Below is a small trained network, with its code and all its weights. Each question gives an input and a class and asks what happens when units are switched off, that is, made to give their printed mean instead of their output.

import numpy as np


def w(rows, s, z=0):
    codes = np.array(rows[::2]) - 128.0
    scale = np.full(codes.shape[1], s)
    scale[-1] = z or s
    return codes * scale


def f(y):
    return np.maximum(y, 0)


def log_softmax(a):
    a = a - a.max(-1, keepdims=True)
    return a - np.log(np.exp(a).sum(-1, keepdims=True))


def net(x, mask):
    res = np.array(x, float).reshape(1, 4) / 4 @ E
    y = f(res @ A[0][:, :-1].T + A[0][:, -1])
    res = res + np.where(mask, y, B[0][:, -1]) @ B[0][:, :-1]
    return log_softmax(res[-1] @ U[:, :-1].T + U[:, -1])


A, B = {}, {}
E = w([
[100,2,168,142,211,166,171],'x0',
[56,166,90,54,191,188,65],'x1',
[117,137,125,127,131,126,151],'x2',
[191,152,180,90,125,227,169],'x3',
],0.0083)
A[0] = w([
[53,92,52,183,163,38,127,227],'n1',
[89,62,128,142,185,137,174,74],'n2',
[147,2,120,178,194,166,144,66],'n3',
[94,26,143,153,166,123,132,3],'n4',
[185,171,183,87,130,222,230,200],'n5',
[172,188,66,151,45,133,103,106],'n6',
[61,151,125,67,210,179,44,160],'n7',
[87,71,88,168,145,164,165,13],'n8',
[140,65,117,161,212,154,182,72],'n9',
[141,169,91,118,79,100,145,19],'n10',
[138,52,151,171,50,78,171,31],'n11',
[251,92,191,226,87,85,195,61],'n12',
],0.0085,0.0035)
B[0] = w([
[108,37,220,220,45,211,100,238],'n1',
[195,227,139,104,127,89,158,195],'n2',
[111,207,179,126,114,34,144,227],'n3',
[117,232,139,42,126,119,105,191],'n4',
[80,66,206,118,95,185,36,240],'n5',
[163,220,193,87,129,71,170,198],'n6',
[216,75,23,223,159,149,213,226],'n7',
[69,170,112,72,176,59,99,162],'n8',
[98,179,200,29,125,84,198,202],'n9',
[49,180,128,92,151,81,163,157],'n10',
[102,61,76,154,232,196,168,198],'n11',
[180,106,2,145,176,192,154,254],'n12',
],0.0076,0.009)
U = w([
[164,88,3,144,197,168,160,78],'0',
[156,243,155,67,108,24,111,2],'1',
[170,72,171,153,95,141,98,230],'2',
[85,28,215,139,50,180,32,143],'3',
],0.0073,0.0043)

Each question gives the input, the list of numbers given to net, and the class t.
The units are the neurons (one row each of A and B). Each row of codes is followed by its name. A weight is (code - 128) times the scale printed after its matrix; where a second scale follows, it is the last column's (A, B and U).
mask holds one flag per neuron, in row order. A switched-off neuron (its flag False) gives its mean, the last column of its row in B, instead of its output. The means were averaged over made-up inputs and are rounded, as every weight is.
A unit's drop is (log p(t) with every unit on - log p(t) with that unit switched off) / (log p(t) with every unit on - log p(t) with every unit switched off).
The circuit of an input: a set's keep is (log p(t) with only the set's units on - log p(t) with every unit switched off) / (log p(t) with every unit on - log p(t) with every unit switched off). Starting from all 12 units, units are removed one at a time, each time the one whose removal leaves the highest keep (on an exact tie, the one counted first), for as long as the keep stays at least 0.8.
units of the circuit, in order: the units of the circuit, biggest drop first
unit that matters most: the unit with the biggest drop
top k neurons: the k neurons with the biggest drops, biggest first
drop of u: that unit's drop, to one decimal
input [5,-2,7,8], class 3: units of the circuit, in order => n5
input [1,-6,2,8], class 3: top 4 neurons => n5, n7, n2, n6
input [-3,-1,2,-4], class 3: units of the circuit, in order => n1, n7
input [-7,-7,5,-7], class 0: top 2 neurons => n12, n11
input [-3,-4,-2,-2], class 0: top 2 neurons => n5, n3
input [8,-6,6,-1], class 1: top 2 neurons => n3, n9
input [-3,-7,6,7], class 0: top 2 neurons => n12, n1
input [5,-8,-5,4], class 0: top 3 neurons => n12, n11, n1
input [-5,3,5,-7], class 3: top 2 neurons => n1, n12
input [8,-7,6,-2], class 1: top 3 neurons => n3, n9, n4
input [4,-3,4,-8], class 3: top 2 neurons => n1, n7
input [8,-6,-5,-3], class 1: top 2 neurons => n3, n4
input [2,-6,1,-6], class 0: top 3 neurons => n12, n11, n5
input [-5,2,-1,-6], class 3: units of the circuit, in order => n1
input [-8,8,8,-3], class 0: top 2 neurons => n7, n3
input [2,-3,-3,7], class 3: top 2 neurons => n5, n7
input [2,3,3,7], class 3: top 2 neurons => n5, n12
input [8,-8,-7,6], class 0: top 2 neurons => n12, n11
input [0,-6,-3,-2], class 0: drop of n12 => 0.3
input [-7,3,8,-6], class 2: drop of n4 => 0.6
input [-4,0,-2,8], class 3: unit that matters most => n5
input [3,-6,-6,2], class 0: drop of n12 => 0.7
input [-3,-8,-5,6], class 0: drop of n12 => 1.2
